Below are the code and all the weights of a small trained network. Each question names an input and a target symbol and asks about switching units off, where a switched-off unit gives its printed mean instead of its output.

import numpy as np


def w(rows, s, z=0):
    codes = np.array(rows[::2]) - 128.0
    scale = np.full(codes.shape[1], s)
    scale[-1] = z or s
    return codes * scale


def f(y):
    return y / 2 * (1 + np.tanh(0.7978845608 * (y + 0.044715 * y**3)))


def softmax(a):
    e = np.exp(a - a.max(-1, keepdims=True))
    return e / e.sum(-1, keepdims=True)


def log_softmax(a):
    a = a - a.max(-1, keepdims=True)
    return a - np.log(np.exp(a).sum(-1, keepdims=True))


def net(x, mask):
    ids = ['ΘΞαβγμψ'.index(c) for c in x.split()]
    T = len(ids)
    res = E[ids] + P[:T]
    q, k, v = (res @ M[0].T for M in (Q, K, V))
    z = softmax(np.where(np.tri(T) > 0, q @ k.T / 3**0.5, -1e9)) @ v
    res = res + np.where(mask[0], z, O[0][:, -1]) @ O[0][:, :-1]
    y = f(res @ A[0][:, :-1].T + A[0][:, -1])
    res = res + np.where(mask[1:17], y, B[0][:, -1]) @ B[0][:, :-1]
    return log_softmax(res[-1] @ U[:, :-1].T + U[:, -1])


Q, K, V, O, A, B = {}, {}, {}, {}, {}, {}
E = w([
[156,137,142,182,55],'Θ',
[209,120,139,87,98],'Ξ',
[129,179,184,209,171],'α',
[152,172,250,86,84],'β',
[193,140,121,191,164],'γ',
[148,107,200,148,179],'μ',
[125,224,94,114,132],'ψ',
],0.02)
P = w([
[19,36,21,155,254],'0',
[159,148,161,188,132],'1',
[154,133,171,184,129],'2',
[150,126,181,180,130],'3',
[150,121,177,180,129],'4',
[147,114,185,178,128],'5',
[147,116,186,178,124],'6',
[148,113,187,174,125],'7',
[149,121,187,176,128],'8',
[148,112,179,178,126],'9',
[147,113,187,175,126],'10',
[148,115,179,181,129],'11',
[147,113,188,175,125],'12',
[155,113,181,177,126],'13',
],0.0073)
Q[0] = w([
[2,13,93,56,91],'h0',
[178,82,178,179,201],'h0',
[152,144,150,143,182],'h0',
],0.014)
K[0] = w([
[249,145,254,195,84],'h0',
[49,165,131,106,105],'h0',
[134,140,155,111,141],'h0',
],0.015)
V[0] = w([
[178,152,196,83,232],'h0',
[73,236,230,2,74],'h0',
[60,162,202,208,114],'h0',
],0.017)
O[0] = w([
[82,154,238,89,148,123],'h0',
[119,143,193,226,252,9],'h0',
[203,212,112,174,119,150],'h0',
],0.015,0.014)
A[0] = w([
[63,122,119,133,129,140],'n0',
[143,105,116,113,99,83],'n1',
[107,158,172,163,91,152],'n2',
[119,72,49,121,136,26],'n3',
[118,73,141,113,129,104],'n4',
[92,159,108,71,141,125],'n5',
[72,173,74,81,162,161],'n6',
[103,39,180,137,124,111],'n7',
[143,156,84,42,89,131],'n8',
[145,8,81,102,127,144],'n9',
[184,142,128,60,80,169],'n10',
[125,99,197,120,127,188],'n11',
[56,139,95,77,151,1],'n12',
[158,89,189,137,114,116],'n13',
[192,134,129,76,204,167],'n14',
[145,57,152,168,159,119],'n15',
],0.016,0.0069)
B[0] = w([
[126,157,105,132,162,134],'n0',
[117,160,106,81,151,179],'n1',
[125,149,49,126,178,151],'n2',
[95,118,186,71,178,167],'n3',
[120,144,156,76,110,142],'n4',
[61,132,82,151,174,151],'n5',
[102,156,80,72,52,140],'n6',
[218,80,64,97,189,146],'n7',
[253,121,158,169,177,255],'n8',
[112,157,103,207,69,191],'n9',
[14,111,129,103,100,249],'n10',
[35,127,138,200,158,149],'n11',
[211,97,192,118,131,145],'n12',
[141,124,165,59,60,145],'n13',
[155,129,237,82,108,139],'n14',
[145,92,67,126,77,142],'n15',
],0.018,0.056)
U = w([
[173,115,128,146,178,92],'Θ',
[101,156,54,164,60,254],'Ξ',
[237,199,143,222,110,226],'α',
[126,154,153,105,81,7],'β',
[100,188,134,122,163,66],'γ',
[135,176,145,199,185,32],'μ',
[185,254,125,87,199,218],'ψ',
],0.0077,0.0024)

Each question gives the input, a string of symbols that net reads in full, and the target symbol t.
The units are the heads (3 rows each of Q, K, V and O) and the neurons (one row each of A and B). Each row of codes is followed by its name. A weight is (code - 128) times the scale printed after its matrix; where a second scale follows, it is the last column's (O, A, B and U).
mask holds one flag per unit, heads first, then neurons. A switched-off unit (its flag False) gives its mean, the last column of its rows in O or B, instead of its output. The means were averaged over made-up inputs and are rounded, as every weight is.
A unit's drop is (log p(t) with every unit on - log p(t) with that unit switched off) / (log p(t) with every unit on - log p(t) with every unit switched off).
The circuit of an input: a set's keep is (log p(t) with only the set's units on - log p(t) with every unit switched off) / (log p(t) with every unit on - log p(t) with every unit switched off). Starting from the 12 units with the biggest drops (on a tie, the unit counted first), units are removed one at a time, each time the one whose removal leaves the highest keep (on an exact tie, the one counted first), for as long as the keep stays at least 0.8.
units of the circuit, in order: the units of the circuit, biggest drop first
most important unit: the unit with the biggest drop
k most important neurons: the k neurons with the biggest drops, biggest first
input μ γ Θ Ξ β Ξ Ξ μ, target γ: units of the circuit, in order : (h0 n11 n5)
input β α Θ γ, target μ: most important unit : n8
input γ Θ γ Θ Ξ ψ Θ Θ Ξ α ψ, target β: 2 most important neurons : (n10 n8)
input Ξ Θ β β Ξ μ, target Θ: units of the circuit, in order : (n7 h0)
input μ Θ ψ Θ ψ γ ψ Ξ α, target μ: units of the circuit, in order : (n8 n10 h0 n11)
input Ξ ψ ψ μ β ψ μ ψ Ξ Θ Θ Θ β, target Θ: 2 most important neurons : (n10 n9)
input Ξ γ γ γ ψ μ, target Θ: 4 most important neurons : (n10 n8 n9 n15)
input μ Ξ Θ Ξ Θ Θ μ ψ β, target γ: 4 most important neurons : (n9 n8 n11 n2)
input Θ μ Ξ Ξ α γ, target α: units of the circuit, in order : (n8 h0)
input α α β, target ψ: 4 most important neurons : (n8 n9 n2 n10)
input α α ψ Ξ Θ Ξ Θ Ξ ψ μ Θ Θ Θ, target ψ: units of the circuit, in order : (n10 n8 h0)
input Ξ Θ β Ξ Θ γ ψ Ξ Ξ β α, target μ: units of the circuit, in order : (n8 n10 h0)
input Θ Θ ψ μ ψ ψ Θ ψ α Θ Ξ β Ξ Ξ, target α: units of the circuit, in order : (n10 h0)
input Θ Θ Ξ Θ Θ Ξ Θ Θ Θ ψ α Ξ β, target γ: most important unit : n8
input μ Ξ α Θ γ Θ Θ, target γ: 2 most important neurons : (n10 n9)
input α Θ α, target ψ: 2 most important neurons : (n9 n8)
input γ μ γ γ β, target β: 3 most important neurons : (n10 n8 n9)
input Θ Θ γ μ Θ ψ Ξ μ α Θ Ξ Θ Θ γ, target α: 4 most important neurons : (n10 n3 n1 n15)
input μ Θ Ξ Ξ ψ Θ Θ Θ α Θ Θ ψ Θ, target γ: units of the circuit, in order : (n8 n9 h0)
input α α Ξ Θ Ξ Θ γ γ α μ Θ Θ, target ψ: 4 most important neurons : (n8 n9 n10 n2)
input Θ μ Ξ Θ β Θ Θ Ξ, target α: most important unit : n8
input β Ξ Θ, target μ: 3 most important neurons : (n8 n11 n10)
